[ 0.33 -0.34  0.66 -1.21 -0.58 -1.45 -0.05  0.25 -3.01  1.64  0.17  0.45
 -0.42 -0.01  0.55  0.42  0.11  0.35 -1.09  1.40  0.36  0.54 -0.61 -1.64]
<86> z520
[ 2.16 -2.76 -0.23 -2.17 -1.57 -6.88 -2.25  5.55 -7.37 -1.09  1.38  0.87
 -0.37  0.51  1.06 -0.10  1.09  0.69  5.23  4.53  0.19 -0.48 -1.71 -1.13]
<86> z949
[-0.08  0.92 -0.29  0.00 -0.24 -0.53  1.04 -0.52  0.46  1.00  0.18  0.68
  0.17 -0.09 -1.50  0.94 -0.36 -0.05  5.05 -3.59  0.06 -2.97  0.30  1.04]
<86> z625
[-0.60  0.53 -1.91  1.31  0.01 -2.17  0.81 -1.14  2.21 -1.89  0.24 -0.79
 -0.91 -0.41 -1.21  0.32 -2.05 -0.34  3.74 -3.34 -0.22 -1.80  1.05  0.54]
<80> z625
[ 0.20 -0.76 -0.08 -0.41 -0.73 -3.07  0.14 -1.22 -4.10  1.63  0.95  0.12
 -1.41  0.15 -0.23  0.60 -0.57  0.83  0.40 -2.07 -0.36 -0.48 -0.15 -2.07]
<86> z949
[-1.32  0.34 -0.88  1.39 -0.35 -2.12  1.05 -3.58 -0.75  0.85 -0.06 -0.87
 -1.94  0.79 -0.10  1.37 -1.88  0.50 -3.21 -3.50 -0.32  1.21  0.97 -2.41]
<80> z949
[ 0.22  0.03  0.88 -0.58 -0.24  0.05  0.91 -0.58 -2.66  3.37 -0.33 -0.01
 -0.06  0.57  0.79  1.24  0.90  0.47 -1.17 -0.22 -0.30  1.16 -0.18 -1.59]
<86> z949
[-0.55  0.44  0.17 -0.08 -0.42  0.83  0.09 -1.16 -0.34  2.60  0.00 -0.28
 -0.51  0.27  0.94  1.00 -0.50  0.40 -2.04  0.09 -0.28  1.65  0.08 -1.56]
<86> z949
[ 0.04 -0.22 -0.11 -0.63 -0.70 -0.76 -0.23  0.95 -1.02  1.96 -0.06 -0.34
 -0.05  0.38  0.48  0.78 -0.09  0.45 -0.48  1.07 -0.10  1.16 -0.26 -1.19]
<86> z949
[-1.65  0.17 -0.21  0.79 -0.14 -1.00  0.17 -2.49  0.17  0.26 -0.59 -1.66
 -1.67  0.57  0.70  0.94 -1.23 -0.65 -4.87  0.61 -0.23  3.45  0.31 -2.74]
<80> z949
[-0.57  0.44  1.20 -0.58  0.30 -0.51  0.17 -3.76 -2.50  2.12 -0.49  0.14
 -2.18 -0.17 -0.31  0.35 -1.34  0.90 -6.03  0.15  0.14  1.38  0.17 -2.44]
<86> z509
[ 0.28  0.14 -1.02 -0.18 -0.35 -1.75  0.10 -0.21 -0.54 -0.47  0.39  0.44
 -0.61 -0.45 -0.73  0.67 -0.96  0.27  5.39 -1.85  0.26 -2.32  0.10  0.18]
<86> z625
[ 0.19 -0.61  1.80 -0.79 -1.17 -2.08  0.44  0.52 -4.15  2.38 -1.58 -1.14
  1.18  1.37  0.41  0.88  0.85 -0.25 -3.20  2.13  0.94  3.56  0.31 -1.96]
<80> z949
[ 0.90  0.43  1.99 -2.34 -1.40  0.08 -0.49  0.56 -4.11  4.37 -0.74  0.53
 -0.36  0.18  1.28  1.26  1.63  0.62  2.14  1.56  0.39  0.67 -0.54 -1.54]
<86> z520
[-0.02  0.42 -1.12 -0.15 -0.03 -1.59  0.15 -1.01  0.59 -1.06  0.36  0.39
 -1.02 -0.59 -1.35 -0.02 -1.39  0.40  3.54 -2.27 -0.01 -2.66  0.13  0.69]
<86> z625
[-0.36  0.87 -1.25  0.93 -1.10  2.58  0.32  2.06  3.44  2.68  0.01 -0.34
  1.60  0.26  0.31  1.29  0.75  0.19  5.66 -2.12 -0.68 -0.63  0.52  0.89]
<86> z585
[-0.10 -0.79  1.55 -0.88 -0.44 -3.05  0.52  0.87 -3.43  1.94 -0.59  0.04
  0.47  1.20 -0.21  0.53  0.62  0.64 -2.13  0.66  0.28  1.18  0.08 -1.61]
<86> z949
[-0.49  0.76 -0.74  0.24 -0.55 -0.27  0.78  0.68  1.89  1.45 -0.24 -0.75
  0.43  0.02 -0.29  0.89 -0.51 -0.09  2.83 -1.32 -0.10 -0.37  0.26 -0.03]
<86> z585
[ 0.18 -0.38  0.57 -0.99 -0.60 -1.78  0.24  0.06 -2.33  2.14 -0.49 -0.11
 -0.21  0.64  0.26  0.85  0.10  0.45 -0.90  1.02  0.17  1.13  0.05 -1.54]
<86> z949
[-0.78  0.06 -1.45  0.86 -0.75 -4.08  1.34  0.10  0.78 -0.05 -0.63 -1.22
  0.66  0.18 -1.79  0.87 -1.73 -0.18  3.58 -2.59  0.36 -1.30  1.20 -0.05]
<80> z625
[ 0.40  0.07  0.30 -0.85 -1.09 -0.29  0.21  2.17 -0.21  2.88 -0.74 -0.43
  1.44  0.87  0.28  0.95  0.91 -0.07  4.37  0.11 -0.05 -0.05  0.03 -0.12]
<86> z585
[ 0.36  0.63 -0.32  0.07 -0.37  2.25  0.40  1.59  0.69  3.61  0.41  0.12
  1.39  0.14  0.53  1.43  1.64  0.16  5.77 -2.57 -0.78 -1.12  0.32  0.68]
<86> z585
[ 0.27  0.36 -0.34  0.17 -0.10  0.09  0.41 -2.00 -1.78  0.58  1.02  0.79
 -1.06 -0.31 -0.80  0.78 -0.04  0.74  3.18 -4.82 -0.33 -3.10  0.35  0.34]
<86> z625
[-0.08  1.84  3.03 -2.01 -0.59 -0.81  0.66 -0.45 -3.79  4.78 -2.88 -1.04
  0.96  1.05  0.62  1.42  1.86 -0.31 -0.53  2.30  0.76  2.91  0.15 -1.93]
<86> z949
[-0.49 -0.76  0.47 -0.25 -0.70 -4.55  0.31  0.13 -2.83  0.81 -1.10 -1.09
 -0.33  1.21  0.10  0.94 -0.59 -0.26 -1.16  1.48  0.39  2.49  0.34 -2.38]
<80> z949
[ 0.39  0.64 -0.36  0.03 -0.18 -0.61  0.35 -0.36 -1.51  1.04  0.49  0.69
 -0.02 -0.25 -0.64  0.62  0.38  0.46  6.79 -4.14 -0.07 -3.11  0.28  0.68]
<86> z625
[-0.29  0.37  0.89 -0.46  0.14 -0.38  0.02 -3.33 -2.98  1.11 -0.11  0.47
 -1.58  0.29 -0.06  0.49 -0.22  0.38 -1.76 -1.56  0.20  0.79  0.00 -2.03]
<86> z509
[-0.59 -0.50 -0.13  0.67  0.48 -3.18  0.70 -2.66 -2.22 -0.55  0.23 -0.12
 -1.69  0.20 -0.63  0.37 -1.46  0.50 -4.35 -0.98  0.31  0.65 -0.14 -1.97]
<80> z509
[ 0.29  0.69 -1.93  0.02 -0.47 -0.91 -0.61 -0.26  1.33 -1.81  1.62  1.03
 -1.74 -1.26 -0.77 -0.11 -1.54  0.65  7.20 -2.85 -0.90 -4.20 -0.33  1.76]
<86> z625
[ 0.56  0.19  0.41 -1.83 -0.20 -2.41  0.07 -2.32 -4.44  1.95  1.19  0.86
 -2.31 -0.21 -0.53  0.79 -0.74  1.31 -0.31 -1.01  0.45 -1.43 -0.68 -1.85]
<86> z509
[ 0.66 -0.37 -0.36 -0.67 -0.52 -0.91 -0.42  1.26 -2.30  2.01  0.96  0.64
 -0.04  0.18  0.32  0.82  0.30  0.70  3.71 -0.86 -0.10 -1.05 -0.50 -0.40]
<86> z585

[ 0.80 -1.30  0.25 -0.97 -0.19  2.64  0.96  0.32  1.57  2.59  0.80 -1.95
 -0.70  0.94  1.29  1.36 -2.19  2.46 -0.91 -2.20  0.65 -0.47  2.67  0.05]
z456 J
[ 0.91 -1.17  3.09 -0.49  2.14  1.64 -2.45 -0.19 -1.03  1.95  2.00  0.69
  0.12  1.39  1.09  0.07 -1.86  1.14  0.30 -0.41 -0.22 -0.04  0.49 -0.18]
z172 J
[ 0.80  0.59  2.35  1.05  1.33 -1.41 -1.33 -0.42 -1.57  0.20 -0.40  0.49
  0.60 -1.22  1.10  0.71 -0.12  0.36  0.39  0.31 -0.62 -0.80  0.28 -0.25]
z172 F
[-0.20 -0.24  0.42  1.53  0.16 -2.29  0.77 -0.30 -2.52  1.67  1.06 -1.08
  1.16  0.47 -0.63 -0.35 -1.65  0.15  1.58  1.53  0.61  0.05  1.40  0.81]
z172 F
[ 0.75 -0.44  2.98  1.38  0.36 -0.19  0.02 -0.47 -1.34  1.85  0.65  1.63
 -0.05  0.09  0.98 -0.36  0.24  0.29  1.40 -1.14  0.84 -0.66  2.54  1.36]
z172 P
[-0.55 -0.09  0.95  0.96 -0.29 -1.31  1.77 -0.56 -0.80 -0.05  0.85  0.81
  1.64 -0.50  0.21 -2.15  1.32 -1.97  1.42  0.34  0.51  0.88 -0.37 -0.50]
z448 P
[ 0.46  0.21  0.55  0.44  1.30 -0.25 -2.68 -2.08 -0.50  1.09  0.57  0.49
 -0.46 -1.08  1.26  1.50 -2.72  1.20  1.33  0.59 -0.10  0.08  2.64  0.88]
z456 Y
[-0.53 -0.42  1.79  0.88  0.12  0.30  0.09 -1.77  0.78  1.30  0.54  0.87
 -0.72 -1.33  0.55  2.05  0.44 -0.02 -0.65 -2.76  0.34 -0.21  2.29 -0.15]
z456 Y
[ 0.94  0.38  2.81  0.50  1.69 -0.02 -1.96 -1.87 -1.46  2.24  1.17  0.79
  0.58 -0.06  2.19  0.30 -1.40  2.30  0.81 -0.67  0.25 -0.32  3.28  1.05]
z172 F
[ 1.09 -0.70  2.25  0.14  2.62  2.78 -2.93 -1.30 -1.15  2.07  2.03  0.87
  1.98  0.50  1.45  1.48 -1.27  0.55  0.18  0.39 -0.21  0.99  0.23 -1.60]
z172 Y
[-0.56 -0.97 -0.89  0.41 -1.82  0.36 -1.81 -0.60  1.45  2.11  1.59 -0.55
 -0.60  0.35  1.36 -0.30 -0.06  1.43 -0.71 -0.01 -0.43 -0.52  0.39  0.10]
z172 X
[ 1.45 -0.68  2.07 -1.03  0.58  1.97  2.72  1.52 -0.55  0.00  1.14  0.64
 -0.11  1.77  0.14 -1.95  1.17 -0.21  0.82 -1.53  1.35 -0.80  0.76  1.57]
z448 J
[-0.68 -2.29  0.00  0.67 -2.98  0.61  3.57 -1.05  2.67  2.89  1.59 -2.44
 -0.46  0.23  1.36 -0.26  1.08  2.03 -0.26 -2.74  0.46 -1.29  2.27  1.21]
z172 X
[-0.47 -1.23  2.93 -0.43 -1.42  0.36 -4.52 -1.29  1.04  1.19  1.91  0.39
 -0.23  0.06 -0.03 -0.41 -2.61  1.67 -1.19 -1.58 -0.36 -0.98 -0.45 -0.09]
z172 Y
[-0.17 -2.58  3.77  1.27  0.61  2.03  2.40 -0.29 -1.20  3.47  2.11 -0.57
  0.30  1.22  0.94 -0.42 -0.40  1.07  0.94 -2.91  1.40 -1.05  3.34 -0.20]
z172 J
[ 1.55  0.34  0.82  0.60  0.38 -1.22 -0.33 -0.28 -1.63  0.37 -0.06 -1.21
  0.97  0.42  1.53 -0.45 -1.50  0.47  1.60  1.66  0.04 -0.52  0.33  0.69]
z172 F
[ 0.26 -2.07  2.14 -1.08  1.52  1.70 -4.79  0.27 -1.17  2.13  1.70  1.59
 -0.69  2.27  1.17 -0.13 -3.73  1.25  0.68  0.37  0.18  0.25  0.28  0.26]
z172 Y
[ 0.82  0.46  0.48  1.19  0.98  0.24 -1.21 -0.37  1.00  0.71 -0.51  0.88
 -1.50 -0.59  1.62 -0.14 -0.77  1.49  0.60 -0.62  0.11 -1.24  2.85  1.77]
z456 Y
[-0.41  0.77  1.56  0.48  0.80 -1.02 -2.54 -1.08 -1.09 -0.06  0.14  2.65
 -0.27 -1.83  0.05 -0.36  0.42 -1.45  0.41 -0.26 -0.19  0.10  0.26  0.65]
z172 P
[ 1.52 -0.98  4.20 -0.13  0.14  0.39 -1.76  1.10  0.77  1.53 -0.22  0.42
 -1.32  0.16  0.32 -0.39 -0.24  1.28  0.40 -1.12 -1.50 -2.25 -0.59  0.61]
z172 J
[-0.97  0.75  3.39  2.25  2.34 -0.95 -1.99 -1.55 -1.50  0.71  0.17  2.17
 -0.25 -2.19  0.88  1.63 -1.12 -0.61 -0.44 -0.82 -0.73 -0.34  1.53  0.33]
z456 P
[-0.45  1.31 -1.09  1.13  1.36 -1.27 -1.59 -0.63 -0.46 -0.47 -1.42  2.42
 -1.29 -2.06  0.37  1.06  0.31 -1.15  0.72  1.46 -0.43 -0.22  1.13  2.41]
z456 P
[ 1.70  0.02  3.19 -0.20  0.76  0.55 -1.10 -1.56 -1.43  0.58  1.14 -0.38
  2.02 -0.22  0.98 -0.37 -0.41  1.27  0.67 -0.27  0.50 -0.22  0.72 -0.77]
z172 F
[-0.05 -1.85  0.39  0.25  1.19  0.77 -1.24 -0.95 -0.64  2.99  2.38 -0.25
  0.89  2.22  2.08 -0.08 -2.34  1.66  0.69  0.77  0.21  0.68  1.71 -0.15]
z172 Y
[-0.95 -0.96 -0.09  0.15 -0.24  0.59 -2.93 -0.65  0.43  1.36  0.71  1.55
 -1.95  0.81  0.63 -0.12 -3.29  1.10  0.28 -0.42  0.73 -0.04  1.76  1.82]
z172 Y

[ 2.74  0.29 -0.01  2.02  0.86  1.58 -1.37  4.59  2.90  1.05  0.97  0.89
 -0.24 -0.23 -1.11 -0.78 -0.77 -0.95 -0.54 -1.68  0.93 -1.33  3.17  0.69]
N z825
[ 0.66 -3.31 -0.69  1.29  1.23 -0.36  0.41 -1.63  0.21  0.06  1.99  0.74
  0.98 -0.33  0.53  2.51  0.10 -3.30 -3.21 -1.17 -0.53  1.37  4.04 -0.36]
D z365
[ 4.06  1.12  2.83  4.98  2.30  3.14  0.71  9.64  9.53  0.74  4.04  9.78
 -1.30 -4.78 -2.81 -3.70 -1.22 -2.42  4.05 -4.31  2.60 -2.70  3.30 -3.97]
D z365
[-3.24 -1.98 -1.58  2.95 -1.19 -0.79 -2.04 -0.09 -0.97  0.44 -0.58 -2.14
 -1.22  1.95  0.24  1.61  4.99  1.51 -2.65  0.22 -0.09  0.19 -4.29  2.24]
D z825
[ 1.08 -1.91 -0.98  1.39  0.28  0.32 -0.47  2.29  1.08 -0.35  0.74 -0.06
  0.56  0.44 -0.48  0.47  1.26 -1.32 -2.86 -1.55 -1.09  0.87  3.57  1.45]
N z825
[-1.64 -2.29  0.13  0.28  0.49  0.55 -0.99 -1.65 -0.03  0.74  2.34  3.23
 -0.95  0.67 -0.05  1.09 -1.35 -3.72 -1.51 -1.13  0.40  3.52 -0.64 -0.60]
D z208
[-1.84 -0.69 -0.36  1.64 -0.30 -0.31 -1.88  1.93 -0.16 -0.23  0.25 -2.93
 -0.13  0.94 -0.78 -1.50  2.84  0.38 -1.37 -0.93 -0.72  0.21 -1.61  1.14]
N z473
[-0.11 -0.55  0.04  1.93 -0.42  0.34 -0.79  1.87  1.50  0.96 -0.17  1.01
 -0.88  0.27 -0.31 -0.21  1.03  0.49 -0.58  0.14  0.48 -0.40 -0.61  0.59]
D z473
[ 0.30 -0.39 -1.32  1.62  1.58  0.07 -3.30  0.44  0.22 -0.18  2.61 -2.89
  0.39 -1.43  1.17  1.46  2.53 -1.96 -4.13 -1.66 -1.72 -0.31  2.78 -0.89]
N z365
[-2.08  0.97 -0.39 -3.78  0.32  0.74 -2.00  0.54  0.51 -0.23 -1.01 -2.43
 -0.82 -0.52 -0.32 -0.18  2.58  0.69 -0.13  0.21  0.53 -1.21 -2.56  0.75]
D z365
[-1.07 -1.27 -0.87  2.50  0.29  0.38 -2.40 -0.24 -0.47  1.10  0.39 -2.14
 -0.82  0.31  0.51  2.27  2.02  0.36 -1.83 -0.70  0.16 -0.05 -1.50  1.40]
D z365
[ 0.66 -3.92 -0.92  2.08  0.41  0.32  1.75  2.50  1.82 -0.74  2.00  4.23
  0.89 -0.25 -0.87 -0.87  0.59 -3.41 -3.29 -2.32 -1.28  2.37  4.84 -0.29]
N z365
[ 1.16 -1.55 -1.19  1.99 -0.32  0.31 -0.87  1.41  1.06 -0.21  0.49  0.66
  0.19 -0.30 -0.12  1.76  2.07 -0.81 -2.57 -2.19 -0.10  0.72  2.95  1.15]
D z365
[ 1.65 -1.00  0.26  4.22  0.69  1.32 -1.29  2.32  3.61  0.46  2.03  4.88
 -0.89 -1.27 -0.25  1.24  0.28 -2.95 -1.16 -2.32  1.03  2.04  1.86  0.00]
D z365
[ 0.14 -1.51 -1.13  2.25  1.18  0.40 -0.54  2.64  1.80  1.23  0.40  2.25
 -0.82  0.41 -0.31  0.91  0.83  1.21 -1.59 -0.99  0.04 -0.63  0.09  2.68]
D z365
[-0.13 -1.97 -1.52  3.22 -0.94  0.42 -1.93  0.52  1.03  1.04  0.91  1.40
 -0.81 -0.04  0.17  2.95  1.53 -1.12 -3.14 -1.32  0.76  1.23  0.75  1.52]
D z825
[-0.43 -2.29 -0.30  2.03  0.55  0.54 -0.89 -0.12  0.91  0.45  0.82  1.41
  0.21  0.41  0.23  2.31  0.81 -2.61 -2.70 -1.53  0.32  1.54  2.11  2.34]
D z825
[-0.36 -0.88 -1.03  2.06  0.99  0.39 -0.81  2.61  1.36  0.44  0.80  0.11
  0.00 -0.26 -0.23 -0.03  2.96 -0.57 -1.40 -0.79 -0.16 -1.42  0.46 -0.54]
D z365
[-0.37 -0.84 -1.24  1.87 -1.50 -0.54  0.55  3.55  1.34 -0.56 -1.07  1.01
 -0.67  1.02 -0.71 -1.41  2.11  1.23 -1.64 -0.80  0.64  2.09  1.06  1.02]
N z365
[-0.38 -1.54 -0.60  4.13 -1.14  0.42 -1.15  2.52  1.14 -0.09  0.12  0.61
 -0.49  0.22 -0.31  1.42  2.24 -0.67 -2.78 -0.85  2.02  1.78  0.54  1.93]
D z365
[-1.49 -1.78 -0.70  4.26  0.06  1.56 -1.52  3.27  0.85  0.36  0.20 -1.46
 -0.75  0.91 -0.63 -0.41  3.63  0.38 -4.14 -1.37 -0.36 -0.14 -0.39  2.01]
N z473
